How the objects are linked:
q206: θ>q54, ε>q262, ω>q609, α>q342
q175: θ>q718, ε>q785, ω>q1, α>q788
q342: θ>q206, ε>q263, ω>q854, α>q724
q961: θ>q924, ε>q498, ω>q219, α>q668
q964: θ>q668, ε>q219, ω>q300, α>q369
q697: θ>q874, ε>q821, ω>q259, α>q434
q128: θ>q736, ε>q396, ω>q372, α>q449
q841: θ>q821, ε>q998, ω>q384, α>q259
q498: θ>q485, ε>q668, ω>q369, α>q153
q369: θ>q964, ε>q599, ω>q851, α>q688
q330: θ>q255, ε>q458, ω>q142, α>q72
q121: θ>q962, ε>q297, ω>q874, α>q409
q851: θ>q300, ε>q673, ω>q330, α>q999
q968: θ>q426, ε>q486, ω>q55, α>q88
q426: θ>q402, ε>q576, ω>q406, α>q968
q489: θ>q184, ε>q621, ω>q175, α>q915
q102: θ>q686, ε>q52, ω>q950, α>q898
q756: θ>q747, ε>q924, ω>q668, α>q485
q10: θ>q2, ε>q675, ω>q815, α>q129
q2: θ>q601, ε>q326, ω>q993, α>q10
q815: θ>q993, ε>q346, ω>q518, α>q849
q767: θ>q433, ε>q383, ω>q13, α>q417
q384: θ>q69, ε>q744, ω>q410, α>q630
q325: θ>q259, ε>q384, ω>q583, α>q744
q372: θ>q44, ε>q2, ω>q129, α>q326
q849: θ>q815, ε>q294, ω>q576, α>q402
q383: θ>q112, ε>q417, ω>q980, α>q594
q705: θ>q410, ε>q977, ω>q383, α>q433
q783: θ>q788, ε>q1, ω>q61, α>q254
q458: θ>q633, ε>q72, ω>q121, α>q192
q355: θ>q88, ε>q55, ω>q936, α>q746
q738: θ>q785, ε>q783, ω>q15, α>q1
q576: θ>q518, ε>q968, ω>q355, α>q486
q54: θ>q898, ε>q950, ω>q263, α>q206
q95: θ>q746, ε>q936, ω>q116, α>q84
q165: θ>q324, ε>q967, ω>q128, α>q842
q324: θ>q15, ε>q698, ω>q736, α>q165
q744: θ>q325, ε>q630, ω>q171, α>q189
q852: θ>q724, ε>q854, ω>q924, α>q747
q387: θ>q842, ε>q128, ω>q601, α>q396
q153: θ>q498, ε>q964, ω>q688, α>q219
q485: θ>q756, ε>q961, ω>q964, α>q498
q736: θ>q967, ε>q387, ω>q44, α>q128
q171: θ>q583, ε>q705, ω>q767, α>q977
q298: θ>q132, ε>q697, ω>q998, α>q821
q980: θ>q663, ε>q184, ω>q915, α>q144
q116: θ>q610, ε>q102, ω>q54, α>q52
q998: θ>q434, ε>q259, ω>q744, α>q69
q698: θ>q61, ε>q165, ω>q387, α>q967
q747: θ>q852, ε>q940, ω>q961, α>q756
q688: θ>q369, ε>q300, ω>q999, α>q539
q396: θ>q387, ε>q449, ω>q2, α>q44
q409: θ>q121, ε>q525, ω>q697, α>q132
q1: θ>q738, ε>q254, ω>q324, α>q985
q55: θ>q406, ε>q746, ω>q84, α>q932
q854: θ>q609, ε>q747, ω>q485, α>q940
q718: θ>q621, ε>q681, ω>q738, α>q175
q434: θ>q697, ε>q841, ω>q325, α>q998
q633: θ>q999, ε>q330, ω>q962, α>q458
q203: θ>q52, ε>q54, ω>q342, α>q950
q346: θ>q954, ε>q849, ω>q426, α>q294
q410: θ>q189, ε>q171, ω>q112, α>q705
q977: θ>q171, ε>q433, ω>q417, α>q112
q402: θ>q849, ε>q518, ω>q486, α>q426
q433: θ>q705, ε>q112, ω>q594, α>q767
q254: θ>q783, ε>q985, ω>q698, α>q15
q668: θ>q961, ε>q153, ω>q599, α>q964
q874: θ>q525, ε>q298, ω>q841, α>q697
q486: θ>q576, ε>q88, ω>q746, α>q406
q594: θ>q383, ε>q663, ω>q144, α>q13
q842: θ>q165, ε>q736, ω>q449, α>q387
q255: θ>q673, ε>q633, ω>q192, α>q330
q950: θ>q203, ε>q206, ω>q724, α>q262
q189: θ>q744, ε>q583, ω>q977, α>q410
q15: θ>q254, ε>q61, ω>q967, α>q324
q821: θ>q298, ε>q434, ω>q69, α>q841
q112: θ>q977, ε>q767, ω>q663, α>q383
q69: θ>q998, ε>q325, ω>q189, α>q384
q675: θ>q326, ε>q129, ω>q346, α>q993
q898: θ>q102, ε>q203, ω>q262, α>q54
q184: θ>q13, ε>q144, ω>q718, α>q489
q44: θ>q396, ε>q601, ω>q10, α>q372
q999: θ>q851, ε>q255, ω>q72, α>q633
q61: θ>q985, ε>q324, ω>q842, α>q698
q915: θ>q489, ε>q718, ω>q788, α>q681
q539: θ>q688, ε>q851, ω>q633, α>q673
q788: θ>q175, ε>q738, ω>q985, α>q783
q985: θ>q1, ε>q15, ω>q165, α>q61
q297: θ>q142, ε>q409, ω>q298, α>q525
q993: θ>q675, ε>q954, ω>q294, α>q815
q129: θ>q10, ε>q993, ω>q849, α>q954
q406: θ>q486, ε>q355, ω>q95, α>q55
q954: θ>q129, ε>q815, ω>q402, α>q346
q673: θ>q539, ε>q999, ω>q458, α>q255
q583: θ>q630, ε>q410, ω>q433, α>q171
q962: θ>q72, ε>q142, ω>q525, α>q121
q686: θ>q84, ε>q116, ω>q203, α>q102
q599: θ>q219, ε>q688, ω>q673, α>q300
q601: θ>q449, ε>q372, ω>q675, α>q2
q294: θ>q346, ε>q402, ω>q968, α>q518
q936: θ>q932, ε>q84, ω>q102, α>q610
q13: θ>q594, ε>q980, ω>q621, α>q184
q142: θ>q192, ε>q121, ω>q132, α>q297
q525: θ>q297, ε>q132, ω>q821, α>q874
q326: θ>q372, ε>q10, ω>q954, α>q675
q262: θ>q950, ε>q342, ω>q852, α>q263
q259: θ>q841, ε>q69, ω>q630, α>q325
q72: θ>q330, ε>q192, ω>q297, α>q962
q219: θ>q153, ε>q369, ω>q539, α>q599
q610: θ>q936, ε>q686, ω>q898, α>q116
q609: θ>q263, ε>q852, ω>q756, α>q854
q132: θ>q409, ε>q874, ω>q434, α>q298
q144: θ>q980, ε>q489, ω>q681, α>q621
q417: θ>q767, ε>q594, ω>q184, α>q663
q52: θ>q116, ε>q898, ω>q206, α>q203
q932: θ>q55, ε>q95, ω>q686, α>q936
q621: θ>q144, ε>q915, ω>q785, α>q718
q746: θ>q355, ε>q932, ω>q610, α>q95
q630: θ>q384, ε>q189, ω>q705, α>q583
q84: θ>q95, ε>q610, ω>q52, α>q686
q940: θ>q854, ε>q756, ω>q498, α>q924
q518: θ>q294, ε>q426, ω>q88, α>q576
q924: θ>q940, ε>q485, ω>q153, α>q961
q967: θ>q698, ε>q842, ω>q396, α>q736
q663: θ>q417, ε>q13, ω>q489, α>q980
q785: θ>q681, ε>q788, ω>q254, α>q738
q681: θ>q915, ε>q175, ω>q783, α>q785
q724: θ>q342, ε>q609, ω>q940, α>q852
q88: θ>q968, ε>q406, ω>q932, α>q355
q449: θ>q128, ε>q44, ω>q326, α>q601
q300: θ>q599, ε>q539, ω>q255, α>q851
q263: θ>q262, ε>q724, ω>q747, α>q609
q192: θ>q458, ε>q962, ω>q409, α>q142

The rows follow the links: the fewer symbols apart two objects are, the more alike their rows tend to be.

Each row is also shifted at random along 3 hidden directions that mean nothing.

Some objects, each with a row of numbers:
q326: 105   38   19  -11   36   -4  -29  -19   18   24   13   12    1   -7   35  -12   45   16   15   26   -9   53  -15   -5  -36  -65  -12
q977:  52    4  -19   21  -17  -52   33   18    1    1  -24   18   28   12    3  -11  -41   22    8  -29    3  -65  -25   -6  -28   13  -18
q621: -83   -3  -46   11    1  -20   38    7    8  -11   37   54  -14   19  -16   45   -6   41   14   23    6   57  -38    8  -31   51    7
q61:  54    2  -34    4  -45   -2   10  -20   23  -24   40   52  -23   -5   46   36   35  -30   26   40  -40   24   16  -20  -30  -26   16
q898: -44  -13   75   -9   25   28   -5   43    4   17   -3   44  -13   -1    3  -19    4    5  -58   31    4  -20   19    5   36   29   -4
q576:   7   30   23   62   22   31    1  -14   36   34   -8  -43   -6   -7   13  -59   23  -16    7   -3  -11    9   61  -14   10  -27    8
q128:  -7  -25   34   -3    6  -36   27   -8  -21   -4  -37    9   13  -35    1   12  -19  -16   48   75   19   21   16   34  -34   -6   26
q369: -14  -26   23   -7   -6   16   -5   22  -49  -18  -18  -84   41  -20   12   13   -5  -61  -24  -27  -16  -72   39   -1    8   -2   28
q426:  45   40   21   65   24   31    1   -8   34   37   -1  -66   -1   -3   14  -55   25   -9    2   -9  -15    5   57  -16    5  -40    8
q102:  39    9   45  -25   18   18  -15   31   23    3  -22   54  -51    1   -6  -22    4   10  -54    5    5  -20    3  -17   21   -1   11
q599:  33  -18  -16  -50   -4   -6   -6    2  -41  -42  -40  -39  -20  -13  -22   34  -25  -55  -12  -55    1  -20    5   -7    2  -14   38
q52:  89   18   58   -6   18    5   -9   49   16    0  -33  -16  -36    6  -21  -21  -11   23  -57    4    6  -49    9  -15    9  -15   19
q940:  51   20   16  -19   -8   25  -30   17   -6  -37    8  -95    2   31  -45    1   23   -8  -51  -28   23  -24   12  -36  -15   -1   31
q686:  53   14   53    3   15    4   -7   37   23    8  -43    5  -35   -3   -8  -39  -11   11  -45    5    7  -55   17  -21   12  -16   24
q13: -28   -3    4   41   15  -41   57   47  -15   18    6  -14   37   10  -10   23  -40   46    0   14    4  -18  -28   22  -33   45   -1
q112: -23   -8   -1   26   -8  -36   38   24   -9   19    3   52   45    6   29   -2  -28   19   -3   -7  -12  -48  -23   11  -12   38  -31
q489: -50    6  -14   39    7   -5   38   26    0   13   46    0   28   19   19   29    3   44    0   32  -18    8  -20    5  -35   45  -11
q84: -25   -2   28  -18   12   -1   -4   14   27   -6  -47   77  -66  -13  -22  -34  -14   -4  -23    5   25   -8    9  -15   21    0   30
q259:  14    0  -23   47  -39    8    9  -25   -4   14   -2  -73   47   19    0  -30  -33    5   27  -30  -10  -60   23    5   26   14  -45
q964: -68  -35   11  -19  -15   11   -4   15  -41  -28   -8  -41   23  -16  -13   18    4  -71  -22  -30    6  -33   27    0   18   10   32
q854: -42   -4   36  -17    4   22  -15   21  -14  -28    7  -55    4   27  -59    3    9   -5  -47   -6   43    1    8  -10    2   35   30
q950: -19   -4   51  -34   25   29  -10   29    1   -2    0   48  -40   17  -29    5    4   15  -57   10   21   24   -6   -1   25   34    2
q132: -39  -19  -20   10  -11   12  -25  -14  -13   34   32  -37   41    1    0    4   -2   25   11  -25   -9   -7  -18   30   67   -7  -53
q594:  53   13  -19   17    8  -41   47   39   -5    3    0   16    7   23   -7   23  -37   44   -4  -16   -5  -12  -44    2  -37   23   -8
q610:  16    6   40   -9   12  -11   -2   27   24   -4  -55   31  -53  -13  -30  -37  -20    4  -31    5   24  -30   15  -11   10   -9   37
q967:  53   -5    3    7  -22   -8   16  -15   -3  -14    9   21    0  -18   50   21   11  -30   36   58  -30    9   31    3  -32  -20   13
q486: -14   24   24   55   20   31    2  -12   34   29  -20  -28  -17  -10   10  -61   15  -17    1    1   -7   -5   64  -18    7  -17   12
q297: -23  -15    0    2    3   16  -41    2  -23   39   26  -64   59  -11   18   -1    3   33    0  -11  -21  -35  -22   32   52  -15  -53
q129:  -6    8   35   15   38  -25   -7   -7    7   28   -6    5   16  -22  -19  -19   23   10   26   25   38   66   -7   28  -12  -38   12
q783:  13   17  -46   25  -44   10    1  -14   34  -16   76   28   -4   10   50   32   55   -4   14   38  -42   18    4  -31  -31  -12    4
q821: -17  -17  -28   25  -31   -6    6  -22  -11   10   -4  -62   27   10  -42   -4  -38   19   34  -37   15  -12   -2   27   54    8  -29
q346:  28   26   16   32   33  -12    5  -11   25   26   -6  -10  -14   -2  -29  -24   25    6   19   -6   31   70    7    8    5  -50   18
q915:  29   23  -31   49   -4  -27   35   33    6  -10   23  -74   16   22  -19   29  -10   55    8   23   -2  -13  -15   -6  -59   15   24
q746:  40   31   -2   -5    7   38  -26  -20   59    7  -17   65  -70    2   36  -53   30   -9  -21  -11  -23   -4   26  -51    2  -24    3
q681: -50    6  -48   22  -16  -22   28    5   18  -20   43   23  -13   15  -13   43   11   33   18   28    5   39  -30   -8  -40   33   18
q539: -24  -27   -4  -50   12   27  -21   -2  -46  -11  -18   -4    9  -26   37   21   -8  -50  -12  -25  -34  -25    4    7   15    1   -4
q298:  26   -5  -51   -2  -23    4  -16  -28    0    8   17  -27   -3   17  -31   10  -13   26   22  -51    2   15  -28   17   56  -12  -40
q116:  18    4   41  -23   17   11  -10   26   24    1  -27   65  -54   -6   -9  -27   -3    6  -45    5   10  -16    2  -16   23   -2   14
q189:  -5  -10  -30   12  -36  -39   26  -18   -2   -9  -40   16   20    9  -17  -20  -56    4   33  -36   23  -52  -11   -4   -5   31  -23
q10: -51   -8   63   25   41  -13   -6   -2   -8   46    6    0   59  -29   19  -28   31    2   23   62   16   36   11   35  -11  -20   -6

The symbols that take the first to the second take the third to the fourth, perhaps in another order. What is the fourth?
Answers are names.
-29   10  -38   36  -23  -16   24    8   13  -15   42  -15    5   15   -4   30   15   28   17   37   -6   12  -12   -9  -44   19   21
: -27   11  -44   28  -20  -25   30   10   17  -24   35  -13   -2   17  -22   37    4   36   20   30    3   23  -22   -7  -43   21   25
:: -25   -2   80   -4   24   46  -11   44   -9   18   15  -16   14   17    0  -12   13   14  -68   29   -3  -26   20    3   23   38  -10
: q950

  0   -7  -45   22  -39    4    8  -39    2    3    0  -25   13   19  -17  -13  -34    6   33  -43    2  -16    1    5   41   16  -44
:   9   -2  -38   20  -34   12   -5  -35    3   13   19  -34   20   22   -6   -8  -13   13   22  -41  -13  -12    0    8   53    6  -51
:: -56  -23   40  -16   26  -22    8  -18  -19   14  -11   55   18  -36   21    2    8  -12   42   76   18   58    2   35  -23    0    0
: q396

 20    5  -16   34  -35  -22   21  -11    5    6  -18  -19   51   10   17  -33  -39    4   20  -25   -8  -85    8   -9   -9   23  -39
: -49  -18  -29   26  -40  -16   19  -33   -4    2  -21   -3   33    9  -10  -28  -44   -3   36  -26    9  -42    9    8   19   42  -33
::  14    0  -62  -10  -42   -5    6  -50   19  -12   -6   61  -11   22   10  -15  -26   -4   30  -48   -7   -9  -18  -21    9   24  -47
: q69

-87  -22    5  -29  -22   34  -28   -2  -18  -33   31    8   12    4   -8   10   39  -59  -40  -25   11    1   16  -17   17   21   15
:  62   21    3  -24  -13   20  -33   13    0  -46    7  -88   -7   31  -47    6   24  -14  -47  -43   26  -23    6  -38  -17   -9   36
::   47    23   -27    59   -28   -45    36    32    13   -27     8  -116    20    13   -42    27   -14    36    23    30    15   -35     4    -7   -61    -8    59
: q718

-58    6   29   58   27   10   12  -13   19   40   -1  -15    4  -16  -16  -42   19  -14   17    5   21   52   41   17   22  -15   15
: -22   17   31   34   35   16  -11  -15   20   47   34   20   19  -14   20  -31   52   -5   11   13    3   68   12   13   11  -38  -11
:: -12   -2  -24   22   15  -51   63   40  -11   -9   -4    8   -3   18  -43   39  -49   49    9   -1   22   19  -44   19  -39   42   16
: q417

  5   15  -24   33   11  -21   41   31   -1    5   26  -17   13   27   -2   32  -14   55    2   15  -11    6  -30    3  -45   33   -2
: -55    2  -31   32    4  -16   39   20    1   -2   39    5   10   19   -6   33   -5   44   11   32   -1   23  -26    5  -39   47    5
::  52   16   31   -8   35  -25  -13  -15    1   15  -15    1   10  -18    9   -9   19   15   25   40   18   50  -12   13  -40  -45    5
: q10

 68  -11  -15  -44    0   -1   -8   13  -42  -38  -42  -66  -10  -12  -15   29  -28  -44  -14  -55   -8  -39    4   -4   -7  -25   35
: -59  -19    9  -28  -18   30  -23   -1  -25  -26   22  -12   16   -1    6   17   30  -65  -35  -31   -5  -18   23  -14   17   13   19
:: -51  -41   16   17  -25  -41   48   -5  -19  -20  -23   18    2  -33  -12   32  -24  -35   53   72   18   16   31   36  -20    8   43
: q254

-14   11   37   -1   36    4  -25  -22    9   38   28   52   26  -20   43  -20   56    1   14   45   -1   67   -6   18  -13  -31  -24
:  97   43   34   36   39    5  -21   -4   21   46   22  -48   30   -6   30  -33   54   17    1   13  -14   30   10   -3  -20  -74  -10
::   0   -9    8  -43   18   -7   -8  -37   -2    0    2  106  -20  -22   42   15   24  -17   36   59   -1   85  -12   13  -25  -13  -11
: q372

-12   -6  -16   51  -48  -10   18    0   10  -10   50  -14   24  -11   34   21   33  -18   22   59  -32  -16   32  -10  -26   -5   19
: -35   12  -50   18  -24  -19   25   -1   22  -23   45   18  -17   18  -12   42   14   29   20   29    2   37  -23  -11  -42   16   21
::  53   18   30  -43   22   34  -18   26    9  -18    9   15  -48   38  -33    8   14   24  -65   -9   13   26  -12  -22    6   19    4
: q52

-38  -28   33    7   -4  -15   25  -15  -19    2   -7   39   18  -35   43   11    2  -33   43   81  -12   19   33   29  -28    5    8
:  -8  -24   47   35  -11  -19   34    6  -26    6  -10  -34   50  -34   37    3   -8  -33   40   88  -14  -28   51   31  -27   -2   19
:: -48  -36  -16  -69   21   -6  -21   -3  -52  -13  -47    0   -7  -32   -3   34  -39  -12    5  -17    1   -1  -29   31   16    2    2
: q999

-85  -23   -1  -36  -22   46  -32  -11  -13  -24   45   32    9    2   17   17   49  -65  -40  -28   -6    6   15  -24   21   19    4
:  23  -21  -22  -63    7  -10   -5    6  -45  -39  -54  -28  -31  -19  -24   37  -41  -44   -2  -50    7  -12   -7    4    3  -11   37
::  -2  -21   -3   22  -38  -27   31   -6   -2  -22   10   17    1  -20   12   33    3  -32   38   58   -8    8   30    9  -23   -9   36
: q396

  9  -11  -24  -54   19   -1  -44   -5  -25    9  -14  -31    6  -14    1   20  -17   29    2  -21   -8   -5  -50   22   23  -27  -25
: -61  -24  -19   36  -30   21   -4  -25  -12   31   29  -41   53    7    1  -15  -10    7   27  -21  -14  -22    9   28   67   20  -56
:: -35  -24  -37   14  -24  -20    6  -22  -17    2   -6  -41    5    8  -63    9  -42   19   37  -43   32   11  -18   38   59    9  -21
: q189

-77  -27  -16    4   -1  -54   57   20  -14    2  -10  109    9    2  -17   21  -45   22   15   -8   24    5  -51   26   -4   54  -13
: -29    6  -28   17   10  -15   42   24    0    4   34   39    7   23    6   35  -10   46   -1   14  -11   28  -40    4  -35   44  -12
::  -9    4   47  -19   17   31  -12   28   -9  -15    3  -52   -6   29  -49   -1    4   14  -55    4   32    3    6  -10    2   36   14
: q924

 21   -9  -38  -80   21    4  -49  -11  -30   -4  -22    5  -22  -11    7   28  -17   16    0  -35  -14   10  -55   13   16  -25  -24
:  31   -7   -8  -56   23   26  -41   -2  -42    8  -16  -39   16  -21   54   16   -4  -13  -13  -22  -49  -40  -18    3   10  -22  -28
::  -9   -3  -30   21  -38  -10   13  -32    5    4  -10   20   31   15   20  -29  -31   -4   25  -29   -8  -52    1   -8    1   33  -46
: q325

 23   25  -35   47  -15  -21   24   20   15  -15   38  -61   10   22   -9   29    6   44   11   29   -9   -7  -11  -15  -56    8   23
:  16   -6  -45    7  -47  -30   24  -12   19  -40   23   40  -36   -3  -10   44   14  -20   37   33    2   36    2  -11  -27  -18   45
::  30    9  -46   23  -45  -18   15   -7   26  -31   43    6  -17    4   14   37   29   -6   26   35  -16   12    2  -22  -35  -18   33
: q967

 33   10   18  -21   35  -39   -8  -15    3    9  -23   30  -10  -17  -20   -3   11   15   35   32   41   76  -30   21  -33  -41   16
:  35   20   25   18   37  -26   -3   -5   14   25   -9  -18    2  -10  -29  -20   18   16   22   11   38   64   -6   18  -13  -55   19
:: -63  -28  -35  -58   10    4  -45  -19  -25   13   11   40   -4  -14    0   26   -3   25   11  -24    0   32  -63   34   53  -10  -42
: q525

-72  -25   -8   50  -35   10   14  -28  -12   26    4  -48   61    7    8  -31  -30   -5   31  -14   -5  -50   30   22   44   43  -52
: -27  -12  -35   26  -42   -3   11  -39    2    2   -8   -2   24   17   -2  -25  -33   -4   32  -31   -2  -35    7    0   19   32  -45
:: -30   -8  -29    8  -32   -9   12  -20    8   10    6   86   32   11   49  -23  -13   -6   12  -20  -21  -42  -16  -10   -1   36  -57
: q705

  32    14    28    -9    -1    19   -24    24    -9   -33     3  -111    13    32   -52    -2    11     0   -52   -18    31   -30    14   -27   -15     8    33
:  -9   12   26  -10   -5   44  -33   12   -4  -23   32  -67   26   29  -12   -3   40  -15  -56  -12    8  -25   19  -31   -5   14   12
::  17    8   41   -9   31   -7  -13  -17   -1   28    5   26   30  -23   46  -12   32    3   23   61   -4   44   -1   18  -33  -29  -18
: q2

